Each row has a class, written after it.
[ 397  -48  -52  532  651   56  -19  -32 -122   85   36   50 -273  177
   58   75 -547   70 -338 -195  288   50  -44  -58 -146   78  348  124
 -347  274   47  145 -255   78  595  317  -36 -372  292]
M
[-400 -617  -52  174 -202  -93  -75  -69  352   35  117   43   30  437
  -77  265  122   83  192  101  -73 -113  -13  196  145  -69 -410  -53
 -128 -182 -489  281  184   83  -27 -218  -58 -439   44]
R
[-340 -381 -155  -61 -421  109 -147  -80  736   63  308 -122  118  445
 -211  159   28  186  347  225 -126  -83   66   22  222  100 -201 -165
 -128  -53 -728  444  453   42 -184 -271 -228 -144  121]
M
[-171   98  189  263    9 -255   54   67  -54 -134  115   34  118   87
    2  102 -318 -192  229 -424  -21 -350 -267 -307  284  -77 -223  189
 -522   48  428  231  -82  465  229  159  492   12   -2]
M
[ 150  -41   25  478  398  -48  101 -193 -133  110   69  -38 -109  230
  102  -62 -106  180   13 -100  315  -40 -150   75   90  126  128   12
 -219   44  252  329  -14  104  551  257  183 -283  118]
Q
[ 232  -85  -62  352  437  267   18 -136  -94  221  -40  124 -146   34
  203  380 -127  167 -168  -37  451  124   -7  112  127   27  271  -60
 -552  166   31  363 -113  302  193  109  -67 -298   27]
Z
[ 285  -51  154  227  343  245   93  -86  -36    7  175   90  -18  163
   29  257 -333  278  -65  172  311  161  -20   22  255   96  208 -105
 -348  209  346  441 -329  163  566  219   -1  -66  268]
Q
[-146  311   50   41 -216 -304  131 -171  134    3   19   40  331  -23
  -30   58 -243 -226  419 -434  -59 -259 -120 -210  225 -130 -135   91
 -240   15  480  357  282  276  -53  -24  322  257  -82]
F
[-351 -338 -195   80  -96 -177  -35 -151  469  144  302  -60   15  463
 -212  164   25  191  -58   41    1 -281   49  107  233   10 -265  182
  -85  -64 -557  467  239  138 -363 -266  -36   36    0]
U
[ 222   13   64  241  227  107  106 -166 -189   58 -148  123  -29  392
  -10  169 -118  -70  131 -113  339   -9  -90  173  125   -7 -104  -28
 -538   21  109  318 -165   97  377   91   73 -129   24]
P
[-164 -188 -267   21  -56   47  -84   38  649  -55  306  -92  172  423
   29   97 -226  124   10 -125 -104   -1   39  153   14  -51 -125  185
  -58  132 -371  355  286  -63  132  -30   62  118  172]
Z
[-113 -428 -119  152 -223  -16  -44  117  657  -94  316 -212  361  569
 -105  233 -395  226  128    2 -203 -174 -179   19   74  190 -418   68
 -125   89 -549  393  -14  -53   63  -62  206  102  136]
W
[  50  -35  228  -61  -12 -338   -3 -199  340  -37  172  237   12  -82
  -54  161 -225 -454   53 -404  181 -488 -244 -341  231 -293 -253  -26
 -568   38  894  643 -253  241   50   -3  -28  154  147]
F
[-209 -414  -76   30 -283  -50  -99   27  501 -110   76  -11   68  589
 -176  324  -47   18  199  -39 -180  -81 -110  120  263    9 -381  -30
 -353  -66 -244  451  196  185  -79 -232 -255 -154  167]
P
[  80  -11   59  168   63 -186  161  -61  418  -61  345  -56  -56 -259
    3 -208 -179 -318   -2 -128  160 -152 -252 -274  222  -75  183 -293
 -467  209  630  253   19  244  238   91   37 -103  300]
W
[  94 -104  181  309  328  201  118 -201 -230  156  123  -30 -131  250
  -28  360  -81  129  -34  155  484   17  -98  100  265  208  203  -36
 -474   47  550  265 -245  206  328  215 -126 -250   93]
M
[ 164 -118  112   49   90 -122   90 -302  253    8  -24   -8   36  -98
  -71  172 -118 -422  149 -425  229 -244 -283 -173  126 -252 -281 -148
 -584  171  704  386 -139  193  285   64  107 -226   86]
U
[ -37   75  214   92  -34 -337  146 -185  102 -123  203   30  108   -3
  -90  -96 -263 -232   24 -254   -2 -393 -167 -190  228 -139 -131   68
 -317   19  537  312 -139  282  -74   31  291  165   82]
C
[ 129   60  178   53    2 -269   49 -101  215 -154   26    8   95   13
  -89 -213 -355 -414  178 -290 -111 -194 -311 -277  196 -113 -160  -30
 -474  236  601  225   -6  168  306   63   69  -52  292]
Q
[-118  129   42   94  -26 -415   12 -293  188  -23   79   66  199   40
  -59   39 -247  -59  256 -361  104 -554 -205 -405  390 -259 -381  112
 -364   50  467  413   79  420  237  -29  376  116   13]
P
[  60  -25  146  -36  170  211  186 -121 -389  166  217   56   76  155
  129   33 -192  152   53  154  272   26   12   22  229  200   -1 -121
 -150  128  257  396 -364  255  393  145   97   24   96]
A
[-393 -567 -187  -39 -302   57  -73   60  553  -19  223 -112  121  652
 -137  313  -71  317  209   82 -182 -155  149  181  379  -38 -434  113
 -320 -142 -401  485  245  171 -102 -211 -224 -213  169]
M
[ 157   61  190   43  -87 -378  140 -206  190 -104  -34  108  216 -105
 -204   11 -365 -371  132 -464   98 -395 -123 -291   -3 -286 -110  -90
 -304   69  425  364  -93  231  -47  -21  190  185  122]
F
[-372 -299 -100  175 -125 -161 -155  -62  291   36  243 -106  110  424
  -26  -93   10  131  113   70 -235  -14 -163   -7  103  170 -245  110
    1  -74 -758  182  356  201 -148 -165   67 -138   -2]
Z
[ 287  155   96  -65  142 -149  220    7  171 -181  403   30  183  -71
   76 -236 -589 -363  140 -310  -89 -227  -89 -327   39 -299 -111   -5
  -50  330  703  217 -215   56  404  214  258   28  363]
F
[-165   77  272  115 -208 -432   99 -128  -29 -145  106   79  210 -115
 -139 -306 -445 -189  482 -467  -68 -396 -368 -342  196 -315 -301  -81
  -26  -14  671  257 -129   18  329  197  459  -78   94]
Q
[  38  -61   26  430  334  120   33 -125  -28   70  131   78 -163  101
   22  171 -259   56 -100   80  347  144   21  -76  180  134  217 -134
 -413  129  306  294 -115  198  605  230  -81 -312  235]
R
[ -46  -37  268  244   29 -487   68 -163   39  -25  -19    4  135  116
 -193  126 -222 -326  -84 -399  223 -581 -326 -279   52    2 -212   15
 -371 -168  291  297 -309  323   26   15  414  119  -31]
Z
[ 155    5  129  114  199  363   78 -241   73  175  170   -9   52  -46
 -135  418  -12  288  -36  230  531  233  -12   53  391  212  262 -239
 -509  144  213  382  -19  189  172   18 -340  -42  144]
A
[ 172   51   -6  174  382  131  133 -205 -135   99  187   47   70  197
  166   84 -205  209  -66   -3  299   64  -12  -78  211  123    1  100
 -241  168  267  193 -135  332  376  175  141   60   95]
R
[-349 -455 -136  -76 -303   13 -110   98  655  -53  266    2  119  540
 -173  306 -172  129  263    5 -176 -121  -51  155  278  -23 -370   37
 -216  -75 -356  428  240   44  -42 -239 -229 -161  125]
P
[-517 -479 -190   98 -348  105 -126   58  327   31  156 -195   56  437
 -194  226   71  215  157  143 -142  -75   25  138  249  126 -274  -10
 -236  -84 -899  224  400   93 -356 -255    8 -305  -49]
A
[-517 -509  -95  -23 -449  -42 -108  225  533    4  430 -190  128  542
  -90  135 -170  352  388  233 -264 -247 -155  150  324  110 -418   77
 -221  -19 -436  549   85  -11    5 -185 -131  -34   42]
W
[ 187  -71   -4  348  312  225   15  -59  -18  166  124  -68 -309  179
   54  -95 -129  118   23  247  193  316  -99  -57  159  284  374 -224
 -354  131   73  340  -34  -52  412  229  -58 -364  184]
W
[ 198  -12  108  366  282 -120  136 -384 -227  119   78   36 -161  369
  -89   -8 -198  278  123   77  220 -146  -50   -9  183  148   12   23
 -143   28  197  271 -146  209  494  123  240 -161   74]
F
[ 211  -15   62  186  336  247  -42 -186 -171  125 -252   80  -83   41
  130  203  -67  112  -93   -5  401  -67 -169  285  162  -29  167 -106
 -402  175   65  425 -169  186  280  117   20 -155   12]
P
[  74   75  172  277  224  120   13 -278  -44  186  -47  -54  172  251
  -48  408  221  356  204   72  312   90 -307  107  392  299  148  -44
 -123  -13  -33  447  279  310   64   69  273  114 -111]
A
[  37  151  163   57  -73 -200  -65 -283  319    6  267  -71   20   35
  -17  124 -287 -162  181 -195   21 -230 -193 -366  246  -25   61  -34
 -463    1  511  373   10  337  102   42   99  -34   77]
W
[  71   74  -19  169  148  265  -97 -244 -209  106 -147   69 -134  132
 -112  375 -122  174   15   -7  289   84   54  -75  219  149   96   -9
 -525  127 -131  260   83  273  135   10  -16 -125  -98]
C
[-260 -486 -106   42 -380 -201   56   88  424 -123   90  -45  296  742
 -113  -78 -239  -20  454  -46 -325 -301  -64   68   24  -26 -730  -16
  -62  -42 -503  530   41  -63   74 -220   24  -68  164]
C
[-327 -630  -69 -146 -311   29 -129    5  498 -114  128  -62  361  576
  -89   29 -103   74  282   98 -371 -144 -136  163  221  -23 -745    8
    3   -7 -549  446  154  -51   40 -174  -14  -98  183]
P
[ 260  -97  111  199  412  247   70 -257 -255   65  -53   76   -7  294
  136  143   33   76    4   44  341   66 -170   81   50  144  -57 -153
 -155   63   -9  172 -160  173  468   85   67 -213  120]
Z
[ -52   -5  121  180  131   97    2  -97 -294  105  107   73 -120  223
   78  153 -370  547   48   96  219  -18  -96   17  321  269  235   14
 -169   12  203  290 -274  349  352  127  139 -108   -8]
W
[  84  -68  319   70  -68 -288   -4 -155  186 -190  215  -47  271   37
  -11  -28 -431 -191  350 -106  -73 -140 -399 -448  282 -114 -345 -125
 -353  183  756  396 -266  234  562  160  250 -229  221]
U
[-276 -307 -276  -26 -298   33 -252 -162  503  -76   72  -31  154  643
  -35  139  -51    5  322 -162 -192   91  -61   67  110 -104 -474  141
 -492   42 -596  421  468   54  207 -139   29   88   30]
A
[ 178  110   22  241  325  230  -82  -82   57  122  112  -48 -104  102
   41  357 -241  237 -149   76  318   40   61  -68  342   22  276  -58
 -593  109  121  531 -127  287  347  103 -336 -225  284]
M
[ -45   10   71  355  299  203  110 -150 -302  209  128   93 -369   52
  -33  280  -47  282 -203  277  473   82  232   32  260  257  349 -117
 -465  -62  104  128 -237  273  209  -23 -244 -408   60]
A
[-445 -586 -119 -123 -250    5   15   50  406   11  308 -188   64  468
  -76   76  172  268    1  248 -179  -50   65  257  142  195 -243   10
   73 -263 -423  463  130   62 -258 -215 -113   68  -25]
W
[-309 -502 -202    6  -91  -49 -173  -77  353  -33  253  -90   51  708
  -17 -113 -205  259  219   94 -305 -117  -60  132   78    1 -339  189
  262 -103 -570  173  286   40   81  -17  104 -228   56]
Z
[-373 -517 -115   55 -191   77  -86  161  370 -118  242 -398  191  550
  -75 -175 -206  374  453  182 -375  -27 -177    3  163   87 -385    0
  280 -121 -542  149  233 -161   68   30  169 -491   59]
A
[ 411  130  -83  467  459  112   -1  -99  122   86  -42   51 -128  243
  116  130 -273 -161 -100 -283  255  273  -69 -147 -244   56  257  -61
 -281  187   13  103 -118   25  558  302  118 -155  255]
Z
[  -8   66   -1  214  163 -179  -50 -132  -48 -100  -35  301  -24   27
  254 -246 -304 -456   32 -373   72 -194 -182 -302   86 -252 -299    6
 -632  132  192  188 -124  379  335   49  188 -145  117]
Z
[-415 -490  -55  183 -368 -128  -70   29  506  -46  130 -116  102  447
 -290   88  -23  235  328  248 -156   36 -230   67  126  293 -128 -156
  -28 -208 -619  114  371  -18 -112 -254  -60 -193  -53]
C
[-224 -497 -204  -98  -60  121 -115   87  768   23  201  -51  410  578
   71  308 -204  140   94   55 -121  -37   -8  176  174 -102 -426  109
  -51  -54 -558  633  109   55 -193 -131  -48    3   90]
C
[-643 -301 -195   50 -363    7  -62  -33  244   35  173  -56  208  372
  -95   -1   84  224  344   29 -167   74 -224  240  321  144 -377   60
 -263  -86 -760  231  534   74 -104 -313   59    4 -172]
Z
[ 232 -190   16  398  496   79   85 -299 -490   55  -38   75 -228  257
   66  -84  -76 -107  -68 -141  304  -59  -59  -64 -101   43  -95   -7
 -341   99   12  129  -71  121  441  167   39 -422  104]
Q
[ 172 -174   80   94  260  197   43  -90  117    1  239  -34 -101  187
  -16   17  -73  231  -66  147  255   67  -99   24  354  137   30 -145
 -275   64  316  440 -160  241  290  180 -194 -165  231]
U
[ 344  -70   48  226  410  151   78    3  237   25   16   47    7  128
  178 -117 -144   12 -120  129  255  218    4  134  100   35  186 -225
 -251  156  298  672 -204   56  514  244 -210 -142  385]
C
[ -22 -332  161  262   23 -243  143  -94  308  -90  122   16   47  -38
 -178  428 -129 -313 -142 -212  359 -365 -172 -189   82  -48  -68 -130
 -624  -72  570  263 -202  357  -60    1   36  -31   15]
R
[-348 -355  -86  -56 -343  -24 -239  -88  339  -80  107   -6   26  582
 -101  125   -6  -21  132  -10 -293 -123  -76  168  179  -63 -424   79
 -177  -87 -648  304  221  168 -223 -202  -80  -72   50]
R
[ 100  183  -69  348  308   33   81 -293 -250  207 -105  188 -176  124
   65  191  -99  120  -19 -105  425   62   77  -30  120  126  215  -27
 -537   18   68  549   41  288  200  -59 -112  -47  -77]
F
[  43  174  252  -22  -58 -355  218 -217  -24  -63  196  133  295  -76
 -102 -163 -209 -501  206 -342   78 -263 -280 -208  234 -214 -426  -29
 -339  -24  713  280 -206   74  204   62  257  220   65]
F
[ 180 -158  140  277  150   46   97  -83 -191   64  151   -6  -92  330
  -18  149 -263  207  174   43  294  -60 -214  -73  221  180   10  -85
 -470   98  447  471 -293  147  446  212  -26 -142  108]
Q
[ 123  339  204 -176  -16 -216   80 -142  102 -159  403   40  162   81
  -46 -167 -465 -349  204 -336  -11 -207 -143 -460  185 -170 -120  110
 -241  239  626  192 -104  226  345  138  390  163  197]
Q
[  21  150  235  -53   -8 -271  -25 -203   63   14   64  106  186  114
   33  -44 -294 -426  150 -461  115 -287 -196 -344   10 -118 -246   87
 -452   68  330  255 -186  342  138   -5   57   70  157]
F
[ -49    8  117    5  -69 -371  193 -154  307  -90  306  -20  310 -143
  -89  182 -190 -127   55 -265   77 -391 -250 -144  325 -239 -165 -100
 -235   -4  632  567  -32  287  181  -81  143  253  140]
Q
[  29   98   48  284  296  196   71 -178 -324  127  -61   82    6  169
   89  188 -112  185  -81  -43  397  -24  -60   -9  237  282  -12  -24
 -587   19  -34  379 -152  267  380  -13   -2  -31   19]
M
[-382 -459 -152  300 -180 -370   43   49  353   -6  262 -188  -56  588
 -211 -203 -233  431  430   64 -200 -476  -93   26   64  117 -185   56
  405 -171 -363  363  274   84   81  -19  211 -261  -30]
C
[ 191 -109    2  234  269  226  -68 -110  145  142  130  -95 -233  174
  -44  299  -51  242  -67  114  357  -17  -83   47  252  203  332 -168
 -375   46   -3  301   53  341  159  103 -234 -332  119]
A
[ -26  216  178  156   85 -358  202  -79 -116  -94  208   23   99   45
   25 -327 -455 -187  275 -180  -37 -151 -282 -338  247  -46  -29  165
 -306  153  815   62  -96  200  367  185  433   65   55]
Q
[ 120  165   72 -100   85 -239  127 -129   56  -91  312   71  156    6
   94 -308 -528 -379  192 -387  -44 -193 -131 -455   63 -281 -197   34
 -269  296  646  342 -175  113  566  170  282  112  309]
P
[ 173  -60  -64  195  521  369  141  172 -263   56  400  -17 -324  -34
  -24  323 -267  313 -448  221  584  104  109   98  225   98  439  -21
 -447  231  102  -21 -309  211  394  116 -256 -364  155]
Q
[-300 -325 -153 -134 -324   93 -148 -132  586   31  169  -32  431  461
   72  243  217  102  216   44 -228 -101  -90  225  379   -8 -505   31
 -226   24 -707  593  518  309 -300 -314  -88  189  110]
M
[  42  312   27  -65   47 -426   34 -356   79  -47  112  -29   84  -28
  -78 -397 -322 -167  164 -459 -156 -307 -140 -389  292 -229 -213  218
 -299  175  400  492  237  276   46  -52  294   92   55]
P
[-150 -218 -290 -132 -280    2 -117 -177  681   89  -14   46  245  713
  -14  295 -116   32  232 -202 -191  -36   33  373   80 -186 -324  186
 -237   -1 -524  554  289   72   13 -186   10  354   71]
M
[ 159  -42    8  290  398  177   48  -93  -13  116   28   -8  -16   74
  169  139 -242  420 -109   35  269   -3  -40  106  226  148  126   -3
 -217  128   95  474 -195  187  395  138  121 -176   83]
W
[ -19  166  267 -179  -32 -219   44 -276  225  -40  351  -43  294 -149
   25 -175 -329 -280  226 -309  -42 -218 -216 -278  219 -159 -231   73
 -228  239  698  493  -83  296  207  109  168  102  138]
C
